Here is a tiny trained network, its code and every weight. The questions are about switching its units off for an input and a target symbol, where a switched-off unit gives its printed mean instead of its output.

import numpy as np


def w(rows, s, z=0):
    codes = np.array(rows[::2]) - 128.0
    scale = np.full(codes.shape[1], s)
    scale[-1] = z or s
    return codes * scale


def f(y):
    return np.maximum(y, 0)


def softmax(a):
    e = np.exp(a - a.max(-1, keepdims=True))
    return e / e.sum(-1, keepdims=True)


def log_softmax(a):
    a = a - a.max(-1, keepdims=True)
    return a - np.log(np.exp(a).sum(-1, keepdims=True))


def net(x, mask):
    ids = ['βγδεζηθμπσψω'.index(c) for c in x.split()]
    T = len(ids)
    res = E[ids] + P[:T]
    u = 0
    for l in range(2):
        r = res
        for j in range(2):
            rows = slice(3 * j, 3 * j + 3)
            q, k, v = (r @ M[l][rows].T for M in (Q, K, V))
            z = softmax(np.where(np.tri(T) > 0, q @ k.T / 3**0.5, -1e9)) @ v
            o = O[l][rows]
            res = res + np.where(mask[u + j], z, o[:, -1]) @ o[:, :-1]
        u += 2
        y = f(res @ A[l][:, :-1].T + A[l][:, -1])
        res = res + np.where(mask[u : u + 4], y, B[l][:, -1]) @ B[l][:, :-1]
        u += 4
    return log_softmax(res[-1] @ U[:, :-1].T + U[:, -1])


Q, K, V, O, A, B = {}, {}, {}, {}, {}, {}
E = w([
[184,202,71,66,27,114],'β',
[202,188,193,220,155,137],'γ',
[76,216,89,192,206,205],'δ',
[53,111,53,59,124,165],'ε',
[40,254,114,114,94,103],'ζ',
[165,51,85,117,153,179],'η',
[111,108,230,114,228,95],'θ',
[154,190,191,182,24,64],'μ',
[165,62,86,240,42,182],'π',
[108,210,152,166,185,154],'σ',
[18,77,161,131,38,67],'ψ',
[42,11,145,194,128,146],'ω',
],0.0075)
P = w([
[104,77,155,112,37,194],'0',
[133,99,91,171,79,129],'1',
[120,110,140,136,83,181],'2',
[119,123,182,84,95,210],'3',
[146,123,83,178,147,88],'4',
[140,131,123,151,152,136],'5',
[123,138,207,82,128,235],'6',
[153,141,74,193,191,70],'7',
[126,149,125,150,208,132],'8',
[96,160,220,81,186,240],'9',
[138,157,84,188,255,72],'10',
],0.0068)
Q[0] = w([
[178,4,88,138,178,204],'0.h0',
[87,112,218,154,171,82],'0.h0',
[209,203,140,172,190,180],'0.h0',
[97,111,123,117,103,142],'0.h1',
[113,112,88,121,144,83],'0.h1',
[120,140,143,154,140,138],'0.h1',
],0.024)
K[0] = w([
[174,5,89,135,181,190],'0.h0',
[94,116,213,162,167,87],'0.h0',
[194,191,113,170,163,190],'0.h0',
[132,123,145,99,132,131],'0.h1',
[145,121,137,161,110,161],'0.h1',
[133,102,122,129,128,97],'0.h1',
],0.026)
V[0] = w([
[129,215,179,184,253,161],'0.h0',
[130,130,130,142,131,118],'0.h0',
[129,142,140,143,155,129],'0.h0',
[130,114,194,81,85,189],'0.h1',
[176,129,70,178,158,57],'0.h1',
[121,128,69,136,153,75],'0.h1',
],0.0073)
O[0] = w([
[123,63,91,164,18,140,252],'0.h0',
[123,123,124,137,126,122,133],'0.h0',
[121,115,117,136,99,129,153],'0.h0',
[107,147,101,228,96,182,213],'0.h1',
[118,101,146,2,147,67,32],'0.h1',
[138,86,159,65,157,81,45],'0.h1',
],0.0059,0.0021)
A[0] = w([
[87,153,97,94,182,137,2],'0.n0',
[123,179,166,117,184,104,158],'0.n1',
[185,47,64,93,66,164,2],'0.n2',
[79,67,113,110,8,92,96],'0.n3',
],0.016,0.0025)
B[0] = w([
[205,55,70,165,75,162,164],'0.n0',
[121,166,163,156,171,152,222],'0.n1',
[30,85,107,40,12,48,203],'0.n2',
[2,148,187,125,43,42,245],'0.n3',
],0.0093,0.0011)
Q[1] = w([
[88,159,59,191,240,29],'1.h0',
[185,60,108,111,147,8],'1.h0',
[97,122,228,64,142,166],'1.h0',
[124,213,186,87,126,170],'1.h1',
[137,157,102,244,201,39],'1.h1',
[125,120,234,162,63,255],'1.h1',
],0.014)
K[1] = w([
[173,85,53,154,133,19],'1.h0',
[91,196,33,155,192,95],'1.h0',
[133,134,117,88,82,206],'1.h0',
[134,71,136,113,82,167],'1.h1',
[126,129,7,139,125,66],'1.h1',
[103,165,141,64,69,235],'1.h1',
],0.017)
V[1] = w([
[4,151,63,106,174,131],'1.h0',
[128,166,81,83,131,179],'1.h0',
[134,147,58,116,4,114],'1.h0',
[104,135,174,152,87,56],'1.h1',
[161,40,195,202,133,152],'1.h1',
[188,237,171,147,152,60],'1.h1',
],0.013)
O[1] = w([
[133,87,132,132,141,252,124],'1.h0',
[121,153,70,103,134,132,31],'1.h0',
[93,79,83,62,141,100,252],'1.h0',
[157,81,166,84,101,146,223],'1.h1',
[144,62,151,135,110,48,216],'1.h1',
[91,170,199,91,88,173,17],'1.h1',
],0.013,0.0031)
A[1] = w([
[233,196,157,47,220,137,83],'1.n0',
[253,176,52,108,23,146,117],'1.n1',
[97,138,76,165,24,123,2],'1.n2',
[88,139,175,114,234,148,99],'1.n3',
],0.014,0.0053)
B[1] = w([
[74,98,209,182,255,49,172],'1.n0',
[200,84,131,115,7,240,251],'1.n1',
[60,196,92,168,89,134,234],'1.n2',
[212,158,161,112,135,188,185],'1.n3',
],0.0093,0.0026)
U = w([
[102,151,44,199,173,150,36],'β',
[203,161,116,24,84,171,119],'γ',
[83,86,94,135,41,137,234],'δ',
[19,79,203,62,121,114,28],'ε',
[150,140,113,123,159,126,255],'ζ',
[192,97,170,132,187,118,175],'η',
[174,142,160,212,47,113,93],'θ',
[113,44,197,151,160,190,32],'μ',
[72,223,112,81,138,156,159],'π',
[188,109,26,104,176,138,52],'σ',
[142,57,73,1,159,67,58],'ψ',
[122,168,150,50,89,19,87],'ω',
],0.007,0.0072)

Each question gives the input, a string of symbols that net reads in full, and the target symbol t.
The units are the heads (3 rows each of Q, K, V and O) and the neurons (one row each of A and B). Each row of codes is followed by its name. A weight is (code - 128) times the scale printed after its matrix; where a second scale follows, it is the last column's (O, A, B and U).
mask holds one flag per unit, layer by layer, with each layer's heads first. A switched-off unit (its flag False) gives its mean, the last column of its rows in O or B, instead of its output. The means were averaged over made-up inputs and are rounded, as every weight is.
A unit's drop is (log p(t) with every unit on - log p(t) with that unit switched off) / (log p(t) with every unit on - log p(t) with every unit switched off).
The circuit of an input: a set's keep is (log p(t) with only the set's units on - log p(t) with every unit switched off) / (log p(t) with every unit on - log p(t) with every unit switched off). Starting from all 12 units, units are removed one at a time, each time the one whose removal leaves the highest keep (on an exact tie, the one counted first), for as long as the keep stays at least 0.8.
circuit, biggest first: the units of the circuit, biggest drop first
unit that matters most: the unit with the biggest drop
top k neurons: the k neurons with the biggest drops, biggest first
top k neurons in layer l: the k neurons of layer l with the biggest drops, biggest first
which heads matter: for each layer, one digit per head in row order, 1 if its drop is at least 0.15 and else 0, layers parted by /
input δ θ δ ε ψ σ ψ ψ, target μ: which heads matter	10 / 11
input β θ θ π θ β, target η: top 3 neurons in layer 0	0.n1, 0.n2, 0.n3
input μ δ μ μ γ σ π ψ θ δ, target ψ: circuit, biggest first	1.h0, 0.n2
input π ζ π ε, target σ: circuit, biggest first	1.h1, 0.n2
input θ θ θ μ ε ζ ζ ψ θ θ ω, target μ: which heads matter	00 / 10
input θ ε β σ β β ψ β β ε β, target π: circuit, biggest first	1.h1
input μ β ω, target ε: circuit, biggest first	0.n3, 1.h0
input ζ π ψ, target ε: which heads matter	00 / 10
input β θ θ θ θ θ γ π δ β, target ω: circuit, biggest first	0.h0, 1.h0
input β η μ, target π: circuit, biggest first	0.h0, 1.h1
input ψ μ θ, target μ: which heads matter	00 / 11
input δ β ψ ζ ζ, target π: which heads matter	10 / 01
input θ β ε θ γ ω θ, target θ: which heads matter	10 / 10
input γ β ζ, target ω: unit that matters most	0.h0
input β γ π δ β σ θ ψ, target ε: which heads matter	00 / 01
input θ δ β, target θ: circuit, biggest first	0.h0, 1.h0, 1.n1, 0.n2
input ζ ψ γ, target γ: top 2 neurons	0.n3, 1.n1
input β θ π ε ψ π ε ψ β, target η: top 2 neurons in layer 1	1.n0, 1.n2
input β β ω, target π: which heads matter	10 / 01
input ψ ψ σ θ ω, target μ: circuit, biggest first	1.h0, 0.n3
input ψ θ ψ, target μ: circuit, biggest first	0.h0, 1.h0, 0.n3
input η γ ε, target σ: circuit, biggest first	0.h0, 1.h1, 0.n2, 1.h0
input γ μ β μ γ β, target ω: unit that matters most	1.h0
input ψ μ η μ θ θ θ ω θ β ψ, target η: which heads matter	10 / 10
input γ θ μ, target ω: circuit, biggest first	1.h0, 1.h1
input β θ μ β, target π: top 2 neurons	1.n0, 0.n1
input ω β β β π δ ζ, target π: top 2 neurons in layer 1	1.n1, 1.n2
input μ β β γ σ, target π: unit that matters most	0.h0
